Below is a small trained network, with its code and all its weights. Each question gives an input and a class and asks what happens when units are switched off, that is, made to give their printed mean instead of their output.

import numpy as np


def w(rows, s, z=0):
    codes = np.array(rows[::2]) - 128.0
    scale = np.full(codes.shape[1], s)
    scale[-1] = z or s
    return codes * scale


def f(y):
    return np.maximum(y, 0)


def log_softmax(a):
    a = a - a.max(-1, keepdims=True)
    return a - np.log(np.exp(a).sum(-1, keepdims=True))


def net(x, mask):
    res = np.array(x, float).reshape(1, 6) / 4 @ E
    y = f(res @ A[0][:, :-1].T + A[0][:, -1])
    res = res + np.where(mask, y, B[0][:, -1]) @ B[0][:, :-1]
    return log_softmax(res[-1] @ U[:, :-1].T + U[:, -1])


A, B = {}, {}
E = w([
[6,201,90,169,78],'x0',
[195,187,101,15,96],'x1',
[97,48,17,43,102],'x2',
[110,78,124,60,101],'x3',
[123,141,254,127,32],'x4',
[84,192,203,93,214],'x5',
],0.0095)
A[0] = w([
[68,124,53,23,108,198],'N1',
[201,128,105,78,164,121],'N2',
[140,175,180,44,131,129],'N3',
[126,134,186,128,135,46],'N4',
[146,89,94,181,223,255],'N5',
[186,172,83,72,61,122],'N6',
[125,151,126,140,62,134],'N7',
[67,49,81,99,76,130],'N8',
[185,102,126,92,103,147],'N9',
[105,14,87,132,114,170],'N10',
[38,150,173,141,128,131],'N11',
[114,209,142,110,158,111],'N12',
[100,204,151,177,38,145],'N13',
[210,38,96,105,137,151],'N14',
[241,56,219,99,203,244],'N15',
[121,148,144,251,127,187],'N16',
[51,83,67,151,60,138],'N17',
[209,57,89,45,153,75],'N18',
[168,170,52,157,253,142],'N19',
[90,206,135,135,120,118],'N20',
[141,217,155,159,52,134],'N21',
],0.011,0.0051)
B[0] = w([
[97,27,110,68,61,205],'N1',
[163,107,205,47,77,189],'N2',
[60,153,178,113,74,184],'N3',
[96,142,175,129,149,152],'N4',
[199,118,156,127,200,220],'N5',
[149,113,135,133,89,186],'N6',
[162,142,37,162,124,153],'N7',
[101,2,87,145,161,184],'N8',
[183,101,120,157,64,177],'N9',
[126,65,187,159,169,199],'N10',
[59,157,100,128,142,179],'N11',
[109,198,135,70,114,171],'N12',
[124,155,63,191,109,189],'N13',
[194,90,159,173,94,213],'N14',
[98,149,223,143,113,253],'N15',
[117,203,73,190,191,205],'N16',
[157,72,1,92,179,180],'N17',
[184,121,138,168,25,215],'N18',
[203,197,131,27,210,219],'N19',
[107,182,50,120,96,169],'N20',
[130,196,87,164,91,185],'N21',
],0.0079,0.017)
U = w([
[170,175,138,53,240,103],'0',
[126,162,82,185,64,109],'1',
[45,207,100,183,155,176],'2',
[150,88,184,126,53,116],'3',
[67,122,131,24,70,125],'4',
[113,116,210,185,238,224],'5',
[40,20,82,122,174,183],'6',
[1,165,255,116,132,3],'7',
],0.0091,0.0023)

Each question gives the input, the list of numbers given to net, and the class t.
The units are the neurons (one row each of A and B). Each row of codes is followed by its name. A weight is (code - 128) times the scale printed after its matrix; where a second scale follows, it is the last column's (A, B and U).
mask holds one flag per neuron, in row order. A switched-off neuron (its flag False) gives its mean, the last column of its row in B, instead of its output. The means were averaged over made-up inputs and are rounded, as every weight is.
A unit's drop is (log p(t) with every unit on - log p(t) with that unit switched off) / (log p(t) with every unit on - log p(t) with every unit switched off).
The circuit of an input: a set's keep is (log p(t) with only the set's units on - log p(t) with every unit switched off) / (log p(t) with every unit on - log p(t) with every unit switched off). Starting from the 12 units with the biggest drops (on a tie, the unit counted first), units are removed one at a time, each time the one whose removal leaves the highest keep (on an exact tie, the one counted first), for as long as the keep stays at least 0.8.
units of the circuit, in order: the units of the circuit, biggest drop first
unit that matters most: the unit with the biggest drop
k most important neurons: the k neurons with the biggest drops, biggest first
drop when u is switched off: that unit's drop, to one decimal
input [-6,-1,-7,6,5,-3], class 7: units of the circuit, in order => N15, N18
input [-4,-5,7,-7,7,2], class 5: most important neuron => N1
input [-2,0,4,5,-6,-6], class 3: 3 most important neurons => N18, N14, N2
input [0,7,-2,1,4,2], class 7: units of the circuit, in order => N3, N18
input [-4,-1,1,-1,6,0], class 7: 2 most important neurons => N18, N15
input [6,-4,-5,-6,-8,-2], class 0: 2 most important neurons => N19, N5
input [8,2,-5,3,-7,-3], class 2: 3 most important neurons => N18, N2, N14
input [-5,-5,5,3,-8,5], class 0: 2 most important neurons => N19, N5
input [2,-7,-5,7,-2,-5], class 6: 3 most important neurons => N17, N15, N19
input [8,5,7,-7,0,8], class 4: 2 most important neurons => N1, N16
input [-6,-1,-5,-2,-6,-7], class 0: 3 most important neurons => N19, N5, N8
input [-8,2,-7,4,-8,-4], class 3: drop when N2 is switched off => 0.1
input [-1,-6,-8,-2,-6,-2], class 0: drop when N19 is switched off => 0.6
input [-2,-5,-8,1,-6,4], class 0: drop when N19 is switched off => 0.6
input [-2,-4,-1,4,3,1], class 7: drop when N19 is switched off => 0.1
input [-5,2,-2,-1,2,2], class 7: unit that matters most => N15
